Below is a small trained network, with its code and all its weights. Each question gives an input and a class and asks what happens when units are switched off, that is, made to give their printed mean instead of their output.

import numpy as np


def w(rows, s, z=0):
    codes = np.array(rows[::2]) - 128.0
    scale = np.full(codes.shape[1], s)
    scale[-1] = z or s
    return codes * scale


def norm(h):
    return h / np.sqrt((h * h).mean(-1, keepdims=True) + 1e-5)


def f(y):
    return y / 2 * (1 + np.tanh(0.7978845608 * (y + 0.044715 * y**3)))


def log_softmax(a):
    a = a - a.max(-1, keepdims=True)
    return a - np.log(np.exp(a).sum(-1, keepdims=True))


def net(x, mask):
    res = np.array(x, float).reshape(1, 3) / 4 @ E
    u = 0
    for l in range(2):
        y = f(norm(res) @ A[l][:, :-1].T + A[l][:, -1])
        res = res + np.where(mask[u : u + 7], y, B[l][:, -1]) @ B[l][:, :-1]
        u += 7
    return log_softmax(norm(res)[-1] @ U[:, :-1].T + U[:, -1])


A, B = {}, {}
E = w([
[107,163,84,182,11,194,191,242,72,2],'x0',
[221,105,142,7,136,190,83,88,191,79],'x1',
[173,147,4,169,172,203,155,136,149,52],'x2',
],0.0071)
A[0] = w([
[145,139,123,143,57,97,193,206,127,167,39],'0.n0',
[83,113,192,104,107,158,112,177,87,79,3],'0.n1',
[136,153,47,147,97,169,108,134,69,78,128],'0.n2',
[180,122,165,120,118,140,126,167,136,102,58],'0.n3',
[158,213,148,138,152,157,100,169,131,125,108],'0.n4',
[136,103,116,239,219,80,78,132,59,177,142],'0.n5',
[110,128,39,159,253,126,119,140,184,119,34],'0.n6',
],0.008,0.0049)
B[0] = w([
[133,102,80,114,207,67,103,61,67,138,172],'0.n0',
[218,36,152,182,117,83,134,104,8,162,147],'0.n1',
[95,151,107,135,110,141,195,164,190,106,233],'0.n2',
[206,92,59,142,95,147,23,98,123,140,130],'0.n3',
[81,53,148,104,156,220,147,66,69,163,130],'0.n4',
[61,78,102,165,115,212,86,255,149,143,254],'0.n5',
[157,29,92,109,183,17,59,100,23,168,196],'0.n6',
],0.0084,0.0064)
A[1] = w([
[180,174,163,74,110,106,143,139,254,139,125],'1.n0',
[161,128,138,12,112,66,103,103,180,139,13],'1.n1',
[48,203,251,118,107,189,84,115,248,174,178],'1.n2',
[200,74,176,63,61,168,153,156,106,48,99],'1.n3',
[64,145,163,190,135,98,183,181,112,124,170],'1.n4',
[102,157,112,168,135,111,131,139,35,118,1],'1.n5',
[178,170,115,48,203,91,108,38,140,138,94],'1.n6',
],0.0094,0.0039)
B[1] = w([
[48,75,63,128,94,86,203,108,123,53,175],'1.n0',
[152,114,138,209,122,71,163,143,104,76,187],'1.n1',
[102,109,237,82,96,240,133,169,116,146,234],'1.n2',
[152,102,154,101,145,93,17,165,180,212,201],'1.n3',
[178,185,168,74,157,127,129,46,105,123,254],'1.n4',
[146,83,167,88,113,39,187,119,136,142,166],'1.n5',
[128,191,115,244,90,145,141,56,130,116,202],'1.n6',
],0.011,0.0077)
U = w([
[95,152,218,56,151,229,75,140,95,219,209],'0',
[148,145,177,50,117,15,194,112,39,142,61],'1',
[73,74,29,158,220,99,66,196,114,207,224],'2',
[140,232,58,137,159,143,236,163,98,64,171],'3',
[78,75,209,206,49,145,179,91,141,77,7],'4',
[214,79,158,97,75,68,8,189,149,188,184],'5',
[193,159,37,228,158,132,75,22,158,90,115],'6',
[160,124,20,48,89,187,84,197,241,74,113],'7',
],0.016,0.0019)

Each question gives the input, the list of numbers given to net, and the class t.
The units are the neurons (one row each of A and B). Each row of codes is followed by its name. A weight is (code - 128) times the scale printed after its matrix; where a second scale follows, it is the last column's (A, B and U).
mask holds one flag per neuron, layer by layer. A switched-off neuron (its flag False) gives its mean, the last column of its row in B, instead of its output. The means were averaged over made-up inputs and are rounded, as every weight is.
A unit's drop is (log p(t) with every unit on - log p(t) with that unit switched off) / (log p(t) with every unit on - log p(t) with every unit switched off).
The circuit of an input: a set's keep is (log p(t) with only the set's units on - log p(t) with every unit switched off) / (log p(t) with every unit on - log p(t) with every unit switched off). Starting from the 12 units with the biggest drops (on a tie, the unit counted first), units are removed one at a time, each time the one whose removal leaves the highest keep (on an exact tie, the one counted first), for as long as the keep stays at least 0.8.
units of the circuit, in order: the units of the circuit, biggest drop first
k most important neurons: the k neurons with the biggest drops, biggest first
top k neurons in layer l: the k neurons of layer l with the biggest drops, biggest first
drop when u is switched off: that unit's drop, to one decimal
input [-5,0,6], class 2: units of the circuit, in order => (1.n4)
input [0,8,2], class 6: units of the circuit, in order => (0.n5; 1.n6)
input [-8,-6,0], class 0: top 2 neurons in layer 0 => (0.n0; 0.n5)
input [1,-4,1], class 3: 4 most important neurons => (1.n2; 1.n3; 0.n5; 0.n0)
input [2,-7,1], class 3: units of the circuit, in order => (1.n3; 1.n2)
input [0,8,-1], class 4: top 2 neurons in layer 1 => (1.n0; 1.n6)
input [0,1,-8], class 4: units of the circuit, in order => (0.n5; 1.n1; 1.n0; 0.n6)
input [5,2,2], class 7: units of the circuit, in order => (0.n2; 1.n3)
input [0,-7,7], class 2: top 2 neurons in layer 0 => (0.n6; 0.n5)
input [8,7,-1], class 5: 2 most important neurons => (1.n3; 0.n1)
input [-8,-1,8], class 2: 2 most important neurons => (0.n5; 1.n4)
input [1,3,-7], class 5: 3 most important neurons => (1.n3; 0.n1; 0.n5)
input [4,-3,2], class 3: top 2 neurons in layer 0 => (0.n2; 0.n6)
input [8,2,8], class 7: units of the circuit, in order => (1.n3)
input [1,4,-1], class 5: 2 most important neurons => (1.n3; 0.n0)
input [-7,1,0], class 4: 2 most important neurons => (1.n6; 0.n0)
input [0,1,4], class 6: top 2 neurons in layer 0 => (0.n5; 0.n6)
input [-6,-1,3], class 2: 2 most important neurons => (0.n5; 0.n6)
input [0,2,-4], class 4: 4 most important neurons => (0.n5; 0.n6; 1.n0; 1.n1)
input [7,-3,-1], class 1: most important neuron => (1.n5)
input [2,-3,1], class 3: 2 most important neurons => (0.n2; 0.n6)
input [-1,-5,-3], class 0: drop when 0.n5 is switched off => 0.1
